Below is a small trained network, with its code and all its weights. Each question gives an input and a target symbol and asks what happens when units are switched off, that is, made to give their printed mean instead of their output.

import numpy as np


def w(rows, s, z=0):
    codes = np.array(rows[::2]) - 128.0
    scale = np.full(codes.shape[1], s)
    scale[-1] = z or s
    return codes * scale


def f(y):
    return np.maximum(y, 0)


def softmax(a):
    e = np.exp(a - a.max(-1, keepdims=True))
    return e / e.sum(-1, keepdims=True)


def log_softmax(a):
    a = a - a.max(-1, keepdims=True)
    return a - np.log(np.exp(a).sum(-1, keepdims=True))


def net(x, mask):
    ids = ['ΘΛαβγδεζημστφω'.index(c) for c in x.split()]
    T = len(ids)
    res = E[ids] + P[:T]
    q, k, v = (res @ M[0].T for M in (Q, K, V))
    z = softmax(np.where(np.tri(T) > 0, q @ k.T / 4**0.5, -1e9)) @ v
    res = res + np.where(mask[0], z, O[0][:, -1]) @ O[0][:, :-1]
    y = f(res @ A[0][:, :-1].T + A[0][:, -1])
    res = res + np.where(mask[1:25], y, B[0][:, -1]) @ B[0][:, :-1]
    return log_softmax(res[-1] @ U[:, :-1].T + U[:, -1])


Q, K, V, O, A, B = {}, {}, {}, {}, {}, {}
E = w([
[73,127,186,152,70],'Θ',
[93,177,245,145,162],'Λ',
[211,159,203,139,157],'α',
[177,129,154,163,124],'β',
[14,143,71,178,138],'γ',
[80,253,118,117,216],'δ',
[153,134,137,160,120],'ε',
[141,193,107,140,103],'ζ',
[141,45,150,207,179],'η',
[134,161,96,148,136],'μ',
[149,136,129,157,129],'σ',
[148,144,128,155,124],'τ',
[58,72,173,155,150],'φ',
[144,168,65,163,145],'ω',
],0.018)
P = w([
[164,61,127,80,131],'0',
[155,110,72,119,112],'1',
[132,132,97,139,131],'2',
[102,145,118,135,149],'3',
[102,164,119,180,149],'4',
[103,187,130,216,151],'5',
[90,202,135,236,156],'6',
[71,188,163,254,154],'7',
[102,223,147,250,158],'8',
[124,252,141,252,165],'9',
],0.0052)
Q[0] = w([
[142,95,104,209,109],'H0',
[99,197,151,193,66],'H0',
[161,173,116,85,116],'H0',
[182,254,129,211,217],'H0',
],0.0097)
K[0] = w([
[144,114,184,83,150],'H0',
[66,144,204,213,213],'H0',
[127,37,163,230,94],'H0',
[29,132,195,254,124],'H0',
],0.0076)
V[0] = w([
[149,87,55,160,235],'H0',
[102,167,54,89,74],'H0',
[60,37,119,147,101],'H0',
[4,155,153,73,201],'H0',
],0.012)
O[0] = w([
[128,120,85,251,223,111],'H0',
[151,230,229,202,89,3],'H0',
[72,37,208,180,119,12],'H0',
[71,134,203,85,202,245],'H0',
],0.011,0.0059)
A[0] = w([
[118,182,103,156,142,192],'N0',
[153,182,114,248,153,109],'N1',
[91,191,67,150,144,206],'N2',
[58,162,89,163,81,135],'N3',
[133,160,238,142,117,138],'N4',
[80,160,131,108,138,169],'N5',
[51,81,116,142,91,187],'N6',
[47,106,70,106,44,247],'N7',
[157,107,190,174,101,143],'N8',
[53,102,98,164,46,133],'N9',
[125,40,85,135,182,147],'N10',
[72,135,138,56,149,1],'N11',
[111,92,162,53,181,107],'N12',
[169,205,133,51,103,141],'N13',
[20,140,146,156,129,179],'N14',
[124,227,169,124,146,153],'N15',
[181,2,119,168,92,116],'N16',
[181,174,126,144,209,75],'N17',
[146,223,132,183,49,119],'N18',
[187,164,203,105,138,153],'N19',
[202,104,156,187,67,107],'N20',
[171,124,129,172,189,62],'N21',
[177,25,165,94,71,131],'N22',
[52,160,134,137,115,123],'N23',
],0.0087,0.0073)
B[0] = w([
[137,91,162,127,137,213],'N0',
[95,145,66,159,113,192],'N1',
[136,103,188,133,128,246],'N2',
[145,88,37,136,76,148],'N3',
[126,121,102,152,126,184],'N4',
[149,155,182,141,90,210],'N5',
[145,162,164,165,122,160],'N6',
[213,98,144,108,124,188],'N7',
[114,91,77,209,140,141],'N8',
[58,205,80,70,224,143],'N9',
[87,139,138,54,138,193],'N10',
[140,156,81,121,119,184],'N11',
[128,170,103,104,119,219],'N12',
[100,95,131,109,60,244],'N13',
[177,97,120,169,137,201],'N14',
[128,84,130,109,96,246],'N15',
[180,177,149,159,105,165],'N16',
[65,85,103,133,125,219],'N17',
[103,159,104,132,49,154],'N18',
[143,81,101,126,104,204],'N19',
[98,255,95,170,113,140],'N20',
[100,96,70,79,127,167],'N21',
[169,171,124,129,152,158],'N22',
[154,72,88,145,120,170],'N23',
],0.0099,0.011)
U = w([
[210,107,255,140,69,208],'Θ',
[104,190,139,60,123,78],'Λ',
[178,50,79,104,109,164],'α',
[149,165,95,142,113,78],'β',
[158,81,128,189,113,2],'γ',
[43,76,166,108,87,61],'δ',
[130,169,106,149,104,162],'ε',
[94,161,112,147,56,164],'ζ',
[116,160,70,122,197,157],'η',
[106,156,97,152,92,88],'μ',
[126,158,101,144,107,76],'σ',
[122,161,107,144,97,76],'τ',
[137,139,226,128,191,170],'φ',
[84,165,76,153,90,149],'ω',
],0.0092,0.005)

Each question gives the input, a string of symbols that net reads in full, and the target symbol t.
The units are the heads (4 rows each of Q, K, V and O) and the neurons (one row each of A and B). Each row of codes is followed by its name. A weight is (code - 128) times the scale printed after its matrix; where a second scale follows, it is the last column's (O, A, B and U).
mask holds one flag per unit, heads first, then neurons. A switched-off unit (its flag False) gives its mean, the last column of its rows in O or B, instead of its output. The means were averaged over made-up inputs and are rounded, as every weight is.
A unit's drop is (log p(t) with every unit on - log p(t) with that unit switched off) / (log p(t) with every unit on - log p(t) with every unit switched off).
The circuit of an input: a set's keep is (log p(t) with only the set's units on - log p(t) with every unit switched off) / (log p(t) with every unit on - log p(t) with every unit switched off). Starting from the 12 units with the biggest drops (on a tie, the unit counted first), units are removed one at a time, each time the one whose removal leaves the highest keep (on an exact tie, the one counted first), for as long as the keep stays at least 0.8.
circuit, biggest first: the units of the circuit, biggest drop first
most important unit: the unit with the biggest drop
top k neurons: the k neurons with the biggest drops, biggest first
drop when u is switched off: that unit's drop, to one decimal
input Λ α α Θ Θ ε μ, target Θ: circuit, biggest first	[H0; N7; N17]
input φ δ ζ α α, target φ: circuit, biggest first	[H0; N13; N15]
input δ Λ α δ, target Λ: circuit, biggest first	[H0]
input δ α α ω α Θ β, target Θ: circuit, biggest first	[H0; N17]
input ω ω φ, target ω: circuit, biggest first	[H0; N1]
input η α ω, target η: circuit, biggest first	[H0; N9; N10; N13]
input ζ η δ, target η: circuit, biggest first	[H0; N13; N10]
input ζ τ α α α ζ, target α: circuit, biggest first	[H0; N7]
input Θ α φ α α, target φ: circuit, biggest first	[H0; N13; N15; N22]
input α Λ τ δ φ δ τ, target φ: circuit, biggest first	[H0; N13; N1]
input ζ Θ Θ α α δ β, target Θ: top 2 neurons	[N1; N17]
input δ η Θ η ζ, target η: top 2 neurons	[N9; N13]
input Λ α δ Θ Λ, target Λ: top 3 neurons	[N12; N11; N2]
input α τ φ α α α γ, target α: most important unit	N3
input ω δ ζ α μ α δ α δ, target δ: top 3 neurons	[N17; N15; N2]
input γ δ μ Θ ε, target Θ: top 2 neurons	[N17; N1]
input ζ α α α Θ Θ, target α: drop when N9 is switched off	0.1
input α α α ω α ε δ δ β, target δ: drop when N17 is switched off	0.4
input Θ α α δ η, target η: drop when N15 is switched off	0.1
input α α Θ α ε, target Θ: most important unit	N7
